Below are the code and all the weights of a small trained network. Each question names an input and a target symbol and asks about switching units off, where a switched-off unit gives its printed mean instead of its output.

import numpy as np


def w(rows, s, z=0):
    codes = np.array(rows[::2]) - 128.0
    scale = np.full(codes.shape[1], s)
    scale[-1] = z or s
    return codes * scale


def f(y):
    return y / 2 * (1 + np.tanh(0.7978845608 * (y + 0.044715 * y**3)))


def softmax(a):
    e = np.exp(a - a.max(-1, keepdims=True))
    return e / e.sum(-1, keepdims=True)


def log_softmax(a):
    a = a - a.max(-1, keepdims=True)
    return a - np.log(np.exp(a).sum(-1, keepdims=True))


def net(x, mask):
    ids = ['ΓΣΩαβδεζημπτψ'.index(c) for c in x.split()]
    T = len(ids)
    res = E[ids] + P[:T]
    u = 0
    for l in range(2):
        q, k, v = (res @ M[l].T for M in (Q, K, V))
        z = softmax(np.where(np.tri(T) > 0, q @ k.T / 4**0.5, -1e9)) @ v
        res = res + np.where(mask[u], z, O[l][:, -1]) @ O[l][:, :-1]
        u += 1
        y = f(res @ A[l][:, :-1].T + A[l][:, -1])
        res = res + np.where(mask[u : u + 12], y, B[l][:, -1]) @ B[l][:, :-1]
        u += 12
    return log_softmax(res[-1] @ U[:, :-1].T + U[:, -1])


Q, K, V, O, A, B = {}, {}, {}, {}, {}, {}
E = w([
[61,153,142],'Γ',
[68,123,144],'Σ',
[130,129,141],'Ω',
[103,139,131],'α',
[7,162,136],'β',
[110,99,120],'δ',
[119,171,134],'ε',
[137,157,160],'ζ',
[104,140,133],'η',
[212,151,106],'μ',
[103,139,141],'π',
[166,111,107],'τ',
[92,156,143],'ψ',
],0.013)
P = w([
[43,150,8],'0',
[139,56,210],'1',
[105,218,198],'2',
[25,166,17],'3',
[140,48,221],'4',
[184,229,198],'5',
[107,150,1],'6',
[138,47,228],'7',
[142,233,206],'8',
[105,149,3],'9',
],0.0073)
Q[0] = w([
[102,241,140],'L0H0',
[129,172,134],'L0H0',
[103,244,141],'L0H0',
[106,225,142],'L0H0',
],0.011)
K[0] = w([
[56,218,2],'L0H0',
[127,172,71],'L0H0',
[77,193,9],'L0H0',
[99,176,36],'L0H0',
],0.0075)
V[0] = w([
[105,234,2],'L0H0',
[82,235,8],'L0H0',
[187,78,226],'L0H0',
[136,50,227],'L0H0',
],0.0053)
O[0] = w([
[107,255,78,235],'L0H0',
[101,210,98,252],'L0H0',
[165,59,141,17],'L0H0',
[137,17,167,53],'L0H0',
],0.0064,0.0022)
A[0] = w([
[127,116,98,84],'L0N0',
[231,49,149,183],'L0N1',
[223,128,69,252],'L0N2',
[71,94,166,210],'L0N3',
[96,163,98,133],'L0N4',
[126,124,117,128],'L0N5',
[99,168,91,180],'L0N6',
[88,168,82,189],'L0N7',
[150,173,252,253],'L0N8',
[94,159,82,188],'L0N9',
[48,76,144,204],'L0N10',
[88,166,89,168],'L0N11',
],0.011,0.0032)
B[0] = w([
[132,146,106,121],'L0N0',
[210,53,200,199],'L0N1',
[169,167,14,173],'L0N2',
[12,139,76,164],'L0N3',
[185,100,131,210],'L0N4',
[129,112,105,128],'L0N5',
[191,103,118,238],'L0N6',
[197,101,109,254],'L0N7',
[111,254,184,217],'L0N8',
[184,99,104,233],'L0N9',
[50,149,64,172],'L0N10',
[203,100,113,239],'L0N11',
],0.0068,0.0073)
Q[1] = w([
[159,180,164],'L1H0',
[158,91,161],'L1H0',
[84,111,73],'L1H0',
[145,255,128],'L1H0',
],0.0067)
K[1] = w([
[127,180,102],'L1H0',
[192,75,92],'L1H0',
[98,95,163],'L1H0',
[116,255,128],'L1H0',
],0.0096)
V[1] = w([
[129,167,250],'L1H0',
[140,129,2],'L1H0',
[141,100,82],'L1H0',
[148,133,93],'L1H0',
],0.0058)
O[1] = w([
[155,152,3,90],'L1H0',
[132,97,218,251],'L1H0',
[107,109,168,164],'L1H0',
[151,109,159,214],'L1H0',
],0.0055,0.0032)
A[1] = w([
[24,202,88,254],'L1N0',
[163,165,127,95],'L1N1',
[13,54,165,124],'L1N2',
[131,170,254,175],'L1N3',
[15,186,206,151],'L1N4',
[180,177,115,91],'L1N5',
[160,23,122,245],'L1N6',
[138,73,116,194],'L1N7',
[25,53,133,176],'L1N8',
[134,187,100,124],'L1N9',
[182,181,115,83],'L1N10',
[150,45,132,177],'L1N11',
],0.0075,0.0058)
B[1] = w([
[126,178,7,182],'L1N0',
[97,104,138,172],'L1N1',
[85,64,126,175],'L1N2',
[107,148,243,212],'L1N3',
[53,224,136,165],'L1N4',
[96,101,137,209],'L1N5',
[173,102,104,255],'L1N6',
[161,114,117,181],'L1N7',
[13,51,93,174],'L1N8',
[107,105,108,181],'L1N9',
[85,95,137,211],'L1N10',
[164,116,114,197],'L1N11',
],0.011,0.0077)
U = w([
[89,180,89,62],'Γ',
[53,112,93,36],'Σ',
[102,86,207,111],'Ω',
[85,116,158,122],'α',
[137,135,2,181],'β',
[89,42,128,110],'δ',
[138,226,143,217],'ε',
[125,183,228,117],'ζ',
[81,124,163,134],'η',
[181,118,230,3],'μ',
[89,123,166,149],'π',
[226,92,102,182],'τ',
[98,186,122,121],'ψ',
],0.0072,0.0055)

Each question gives the input, a string of symbols that net reads in full, and the target symbol t.
The units are the heads (4 rows each of Q, K, V and O) and the neurons (one row each of A and B). Each row of codes is followed by its name. A weight is (code - 128) times the scale printed after its matrix; where a second scale follows, it is the last column's (O, A, B and U).
mask holds one flag per unit, layer by layer, with each layer's heads first. A switched-off unit (its flag False) gives its mean, the last column of its rows in O or B, instead of its output. The means were averaged over made-up inputs and are rounded, as every weight is.
A unit's drop is (log p(t) with every unit on - log p(t) with that unit switched off) / (log p(t) with every unit on - log p(t) with every unit switched off).
The circuit of an input: a set's keep is (log p(t) with only the set's units on - log p(t) with every unit switched off) / (log p(t) with every unit on - log p(t) with every unit switched off). Starting from the 12 units with the biggest drops (on a tie, the unit counted first), units are removed one at a time, each time the one whose removal leaves the highest keep (on an exact tie, the one counted first), for as long as the keep stays at least 0.8.
circuit, biggest first: the units of the circuit, biggest drop first
most important unit: the unit with the biggest drop
top k neurons: the k neurons with the biggest drops, biggest first
top k neurons in layer l: the k neurons of layer l with the biggest drops, biggest first
input ζ δ ζ δ δ τ, target β: circuit, biggest first -> L1H0, L0N8, L0N2, L1N3
input μ μ η, target ζ: circuit, biggest first -> L0N2, L1N3, L1H0
input Σ ψ τ δ η ζ η δ α, target β: circuit, biggest first -> L1H0, L0N8, L1N0
input δ ψ ζ δ ε, target ε: most important unit -> L0H0
input δ τ Ω η τ, target τ: circuit, biggest first -> L0N1, L0H0, L1N6
input δ τ ζ δ μ α, target β: circuit, biggest first -> L1H0, L0N8, L0N1, L1N0
input δ δ δ δ Σ μ τ δ Σ, target ζ: circuit, biggest first -> L0N2, L1N3, L1H0, L1N8
input Σ δ δ α β, target β: circuit, biggest first -> L1N0, L0N10, L0N3
input η δ Σ τ, target τ: circuit, biggest first -> L0N3, L1N8, L0N8, L1N4
input τ ψ Γ δ δ Ω Σ Ω, target Ω: top 2 neurons -> L0N1, L0N8
input δ δ δ τ η μ μ μ, target μ: top 2 neurons -> L0N1, L1N3
input π β δ δ δ, target δ: top 3 neurons in layer 0 -> L0N1, L0N3, L0N10
input δ ζ Ω Σ δ τ δ δ ψ Σ, target β: top 2 neurons in layer 0 -> L0N1, L0N8
input β τ μ α Γ, target Γ: top 3 neurons -> L1N0, L0N3, L0N1
input δ μ μ μ δ ε Ω, target τ: most important unit -> L0N8
input δ Σ τ μ α ζ α Γ, target Γ: top 2 neurons -> L1N4, L1N0
input μ Σ α, target ζ: top 2 neurons in layer 0 -> L0N2, L0N10
input δ δ δ Γ Σ μ β δ ε, target ζ: top 2 neurons in layer 0 -> L0N2, L0N8
input Σ δ π π δ Σ Σ δ δ η, target τ: top 3 neurons in layer 1 -> L1N0, L1N8, L1N4
input δ μ μ π Σ Σ, target ζ: top 2 neurons in layer 0 -> L0N2, L0N10
